Here is a tiny trained network, its code and every weight. The questions are about switching its units off for an input and a class, where a switched-off unit gives its printed mean instead of its output.

import numpy as np


def w(rows, s, z=0):
    codes = np.array(rows[::2]) - 128.0
    scale = np.full(codes.shape[1], s)
    scale[-1] = z or s
    return codes * scale


def f(y):
    return y / 2 * (1 + np.tanh(0.7978845608 * (y + 0.044715 * y**3)))


def log_softmax(a):
    a = a - a.max(-1, keepdims=True)
    return a - np.log(np.exp(a).sum(-1, keepdims=True))


def net(x, mask):
    res = np.array(x, float).reshape(1, 5) / 4 @ E
    y = f(res @ A[0][:, :-1].T + A[0][:, -1])
    res = res + np.where(mask, y, B[0][:, -1]) @ B[0][:, :-1]
    return log_softmax(res[-1] @ U[:, :-1].T + U[:, -1])


A, B = {}, {}
E = w([
[111,208,160,67,149,97],'x0',
[151,198,165,129,72,200],'x1',
[197,98,224,156,111,46],'x2',
[151,164,120,160,254,239],'x3',
[58,66,174,111,118,146],'x4',
],0.0098)
A[0] = w([
[112,94,130,142,248,41,29],'N0',
[49,88,244,147,167,149,79],'N1',
[144,191,243,171,79,202,31],'N2',
[213,195,71,181,154,69,38],'N3',
[73,168,92,99,169,121,80],'N4',
[161,60,124,216,119,156,62],'N5',
[92,99,129,147,218,75,38],'N6',
[156,144,197,200,178,83,41],'N7',
[133,133,173,167,231,175,2],'N8',
[94,201,217,82,200,69,59],'N9',
[180,105,242,125,141,102,38],'N10',
],0.012,0.0047)
B[0] = w([
[185,109,26,56,102,105,239],'N0',
[114,93,214,30,145,197,219],'N1',
[206,87,4,36,106,109,255],'N2',
[88,53,215,21,146,186,227],'N3',
[120,127,131,195,142,157,212],'N4',
[202,163,174,232,145,149,226],'N5',
[188,142,74,62,89,157,202],'N6',
[67,169,118,181,119,179,213],'N7',
[57,141,156,158,86,6,251],'N8',
[197,107,175,255,139,142,245],'N9',
[28,195,89,163,162,116,253],'N10',
],0.018,0.0067)
U = w([
[159,132,59,86,115,146,3],'0',
[11,162,79,161,154,223,212],'1',
[97,89,233,60,135,187,120],'2',
[198,113,180,201,130,162,136],'3',
[74,132,186,116,69,11,164],'4',
],0.011,0.0052)

Each question gives the input, the list of numbers given to net, and the class t.
The units are the neurons (one row each of A and B). Each row of codes is followed by its name. A weight is (code - 128) times the scale printed after its matrix; where a second scale follows, it is the last column's (A, B and U).
mask holds one flag per neuron, in row order. A switched-off neuron (its flag False) gives its mean, the last column of its row in B, instead of its output. The means were averaged over made-up inputs and are rounded, as every weight is.
A unit's drop is (log p(t) with every unit on - log p(t) with that unit switched off) / (log p(t) with every unit on - log p(t) with every unit switched off).
The circuit of an input: a set's keep is (log p(t) with only the set's units on - log p(t) with every unit switched off) / (log p(t) with every unit on - log p(t) with every unit switched off). Starting from all 11 units, units are removed one at a time, each time the one whose removal leaves the highest keep (on an exact tie, the one counted first), for as long as the keep stays at least 0.8.
units of the circuit, in order: the units of the circuit, biggest drop first
unit that matters most: the unit with the biggest drop
top k neurons: the k neurons with the biggest drops, biggest first
drop when u is switched off: that unit's drop, to one decimal
input [-6,-7,3,-5,-6], class 0: top 3 neurons	N0, N9, N1
input [4,2,5,8,-8], class 2: unit that matters most	N3
input [4,-1,6,-3,-5], class 1: units of the circuit, in order	N10, N7
input [-7,-8,-1,-1,6], class 0: top 3 neurons	N0, N6, N9
input [8,-8,5,7,0], class 0: top 4 neurons	N0, N6, N5, N10
input [7,2,-7,-7,-5], class 1: top 2 neurons	N8, N5
input [-1,-3,6,5,-5], class 1: top 2 neurons	N7, N10
input [-2,0,3,-2,3], class 1: units of the circuit, in order	N8, N3, N9, N2
input [8,-6,-7,-6,3], class 3: top 2 neurons	N9, N10
input [-4,3,-1,0,-2], class 3: top 2 neurons	N10, N0
input [-1,-4,8,2,-4], class 1: top 2 neurons	N7, N10
input [-8,-6,8,7,8], class 1: top 4 neurons	N10, N7, N3, N9
input [0,-4,0,-3,3], class 0: top 2 neurons	N8, N3
input [6,-6,-3,8,1], class 4: units of the circuit, in order	N8
input [8,-2,-3,8,7], class 3: top 4 neurons	N9, N4, N3, N10
input [6,-5,-2,0,2], class 3: top 4 neurons	N9, N2, N4, N10
input [-8,-7,8,8,-3], class 1: top 4 neurons	N7, N10, N2, N9
input [-2,6,8,-1,-6], class 1: top 2 neurons	N10, N7
input [0,6,-7,-4,-8], class 2: units of the circuit, in order	N3, N10
input [5,0,3,-2,-1], class 3: units of the circuit, in order	N9
input [0,-6,5,-8,8], class 2: drop when N2 is switched off	0.1
input [5,6,-2,-6,0], class 0: drop when N2 is switched off	0.5
input [-1,3,3,4,0], class 4: drop when N6 is switched off	0.2
input [0,0,-2,5,2], class 4: drop when N8 is switched off	0.5
